[[125 125 125 119 133 119 118 133 140 140 135]
 [111 124 126 131 129 129 117 144 121 114 120]
 [133 142 134 131 148 132 129 132 128 126 124]
 [139 120 142 129 107 138 122 128 135 117 132]
 [143 131 135 127 127 137 138 130 133 116 128]
 [105 144 120 124 147 120 128 124 135 145 136]
 [105 139 128 153 131 131 127 116 118 119 143]
 [121 137 126 122 142 118 132 123 123 118 117]]
=>
[[121 137 126 122 142 118 132 123 123 118 117]
 [125 125 125 119 133 119 118 133 140 140 135]
 [111 124 126 131 129 129 117 144 121 114 120]
 [133 142 134 131 148 132 129 132 128 126 124]
 [139 120 142 129 107 138 122 128 135 117 132]
 [143 131 135 127 127 137 138 130 133 116 128]
 [105 144 120 124 147 120 128 124 135 145 136]
 [105 139 128 153 131 131 127 116 118 119 143]]

[[134 135]
 [142 138]
 [150 129]
 [135 131]
 [137 140]
 [142 134]]
=>
[[142 134]
 [134 135]
 [142 138]
 [150 129]
 [135 131]
 [137 140]]

[[129 134 107 133 123 125 129]
 [123 126 121 130 131 126 126]
 [138 117 114 126 129 128 134]
 [130 126 143 133 128 129 130]
 [124 134 150 124 125 130 126]
 [140 120 132 124 123 122 125]
 [123 124 135 130 124 128 127]
 [131 121 105 128 125 126 128]]
=>
[[131 121 105 128 125 126 128]
 [129 134 107 133 123 125 129]
 [123 126 121 130 131 126 126]
 [138 117 114 126 129 128 134]
 [130 126 143 133 128 129 130]
 [124 134 150 124 125 130 126]
 [140 120 132 124 123 122 125]
 [123 124 135 130 124 128 127]]

[[131 139 146]
 [141 104 104]
 [129 130 117]
 [141 128 126]
 [142 109 116]
 [137 110 120]
 [125 127 118]
 [129 120 134]
 [148 109 109]
 [136 113 117]]
=>
[[136 113 117]
 [131 139 146]
 [141 104 104]
 [129 130 117]
 [141 128 126]
 [142 109 116]
 [137 110 120]
 [125 127 118]
 [129 120 134]
 [148 109 109]]

[[125 121 153 118 119 130]
 [125 121 153 134 119 124]]
=>
[[125 121 153 134 119 124]
 [125 121 153 118 119 130]]

[[114 126 117 126 130 131 137 123 135 129 132 115]
 [129 129 131 127 133 120 127 128 128 133 140 127]
 [105 127 125 128 110 127 121 113 118 126 123 112]
 [131 128 118 131 127 139 137 131 133 127 126 130]
 [125 128 126 127 122 122 124 121 125 126 131 128]
 [130 128 131 116 135 126 125 128 129 130 124 135]
 [122 128 131 138 127 121 129 125 126 130 141 117]
 [131 128 120 134 130 128 135 134 139 123 137 126]]
=>
[[131 128 120 134 130 128 135 134 139 123 137 126]
 [114 126 117 126 130 131 137 123 135 129 132 115]
 [129 129 131 127 133 120 127 128 128 133 140 127]
 [105 127 125 128 110 127 121 113 118 126 123 112]
 [131 128 118 131 127 139 137 131 133 127 126 130]
 [125 128 126 127 122 122 124 121 125 126 131 128]
 [130 128 131 116 135 126 125 128 129 130 124 135]
 [122 128 131 138 127 121 129 125 126 130 141 117]]

[[121 135 120 131 115 122 136 129 129 121 133 125 125]
 [132 125 135 131 116 140 135 128 127 127 129 119 141]
 [123 130 130 134 135 128 131 125 127 119 151 138 124]]
=>
[[123 130 130 134 135 128 131 125 127 119 151 138 124]
 [121 135 120 131 115 122 136 129 129 121 133 125 125]
 [132 125 135 131 116 140 135 128 127 127 129 119 141]]
